Below is a small trained network, with its code and all its weights. Each question gives an input and a class and asks what happens when units are switched off, that is, made to give their printed mean instead of their output.

import numpy as np


def w(rows, s, z=0):
    codes = np.array(rows[::2]) - 128.0
    scale = np.full(codes.shape[1], s)
    scale[-1] = z or s
    return codes * scale


def norm(h):
    return h / np.sqrt((h * h).mean(-1, keepdims=True) + 1e-5)


def f(y):
    return np.maximum(y, 0)


def log_softmax(a):
    a = a - a.max(-1, keepdims=True)
    return a - np.log(np.exp(a).sum(-1, keepdims=True))


def net(x, mask):
    res = np.array(x, float).reshape(1, 7) / 4 @ E
    u = 0
    for l in range(3):
        y = f(norm(res) @ A[l][:, :-1].T + A[l][:, -1])
        res = res + np.where(mask[u : u + 5], y, B[l][:, -1]) @ B[l][:, :-1]
        u += 5
    return log_softmax(norm(res)[-1] @ U[:, :-1].T + U[:, -1])


A, B = {}, {}
E = w([
[192,77,17,215],'x0',
[128,125,129,129],'x1',
[127,121,127,127],'x2',
[131,124,128,125],'x3',
[131,127,128,130],'x4',
[52,2,73,78],'x5',
[52,78,220,231],'x6',
],0.004)
A[0] = w([
[67,19,83,118,211],'L0N0',
[127,129,129,128,107],'L0N1',
[168,92,78,252,115],'L0N2',
[80,60,75,7,60],'L0N3',
[193,122,22,155,5],'L0N4',
],0.013,0.0024)
B[0] = w([
[172,246,111,95,255],'L0N0',
[129,129,130,130,128],'L0N1',
[92,61,50,159,250],'L0N2',
[54,3,84,94,253],'L0N3',
[115,157,227,115,226],'L0N4',
],0.019,0.0069)
A[1] = w([
[234,185,136,122,4],'L1N0',
[133,87,158,40,164],'L1N1',
[128,128,127,129,107],'L1N2',
[10,180,151,30,143],'L1N3',
[65,104,242,185,65],'L1N4',
],0.013,0.0014)
B[1] = w([
[189,60,138,119,155],'L1N0',
[168,102,153,187,185],'L1N1',
[126,133,132,117,128],'L1N2',
[223,117,214,240,246],'L1N3',
[14,249,139,49,188],'L1N4',
],0.012)
A[2] = w([
[77,192,179,55,146],'L2N0',
[117,186,41,128,5],'L2N1',
[197,104,169,164,48],'L2N2',
[121,101,133,3,85],'L2N3',
[88,168,164,72,60],'L2N4',
],0.015,0.0015)
B[2] = w([
[111,190,86,84,219],'L2N0',
[88,145,213,94,182],'L2N1',
[200,144,128,101,254],'L2N2',
[111,152,102,250,154],'L2N3',
[112,160,128,96,186],'L2N4',
],0.019,0.0072)
U = w([
[254,126,178,141,225],'0',
[57,237,141,83,129],'1',
[69,10,62,175,3],'2',
],0.0094,0.00049)

Each question gives the input, the list of numbers given to net, and the class t.
The units are the neurons (one row each of A and B). Each row of codes is followed by its name. A weight is (code - 128) times the scale printed after its matrix; where a second scale follows, it is the last column's (A, B and U).
mask holds one flag per neuron, layer by layer. A switched-off neuron (its flag False) gives its mean, the last column of its row in B, instead of its output. The means were averaged over made-up inputs and are rounded, as every weight is.
A unit's drop is (log p(t) with every unit on - log p(t) with that unit switched off) / (log p(t) with every unit on - log p(t) with every unit switched off).
The circuit of an input: a set's keep is (log p(t) with only the set's units on - log p(t) with every unit switched off) / (log p(t) with every unit on - log p(t) with every unit switched off). Starting from the 12 units with the biggest drops (on a tie, the unit counted first), units are removed one at a time, each time the one whose removal leaves the highest keep (on an exact tie, the one counted first), for as long as the keep stays at least 0.8.
units of the circuit, in order: the units of the circuit, biggest drop first
most important unit: the unit with the biggest drop
k most important neurons: the k neurons with the biggest drops, biggest first
top k neurons in layer l: the k neurons of layer l with the biggest drops, biggest first
drop when u is switched off: that unit's drop, to one decimal
input [6,-2,-2,4,6,6,6], class 1: most important unit	L0N0
input [4,5,-6,4,4,0,-4], class 1: units of the circuit, in order	[L0N4 L1N4]
input [6,7,-2,0,7,-7,-8], class 1: units of the circuit, in order	[L0N4 L0N0 L1N4]
input [4,-4,-3,-7,4,-6,-2], class 1: top 2 neurons in layer 0	[L0N0 L0N4]
input [-3,6,-4,-3,-7,6,0], class 2: 2 most important neurons	[L0N3 L0N4]
input [7,4,7,-8,-5,5,2], class 1: 3 most important neurons	[L0N0 L0N2 L2N1]
input [4,8,7,8,-2,3,2], class 1: 2 most important neurons	[L0N0 L0N2]
input [4,8,-5,-7,-4,-4,-7], class 1: 2 most important neurons	[L0N4 L0N0]
input [8,2,5,-2,0,-1,-8], class 1: 2 most important neurons	[L0N4 L1N4]
input [-8,-8,5,-4,3,3,1], class 0: 3 most important neurons	[L0N2 L1N3 L2N2]
input [0,-8,6,2,-1,7,1], class 0: 4 most important neurons	[L0N2 L0N0 L1N4 L1N3]
input [-8,-6,0,-2,-7,0,-8], class 0: 2 most important neurons	[L0N2 L1N3]
input [2,-7,5,8,8,3,5], class 1: top 3 neurons in layer 0	[L0N0 L0N2 L0N4]
input [7,-4,7,4,-3,-6,5], class 2: units of the circuit, in order	[L0N2]
input [4,6,2,1,-2,5,2], class 1: 2 most important neurons	[L0N0 L0N2]
input [4,1,-7,3,4,-8,-4], class 1: 2 most important neurons	[L0N0 L0N4]
input [-6,3,7,7,-4,1,6], class 0: 2 most important neurons	[L1N3 L0N4]
input [5,4,4,-7,-4,-5,5], class 2: drop when L0N2 is switched off	1.0
input [-5,-6,7,1,-7,1,3], class 0: drop when L0N2 is switched off	0.0
input [-3,0,6,8,-4,3,-6], class 2: units of the circuit, in order	[L0N3]
input [-2,-8,4,3,4,2,-1], class 2: drop when L0N3 is switched off	0.9
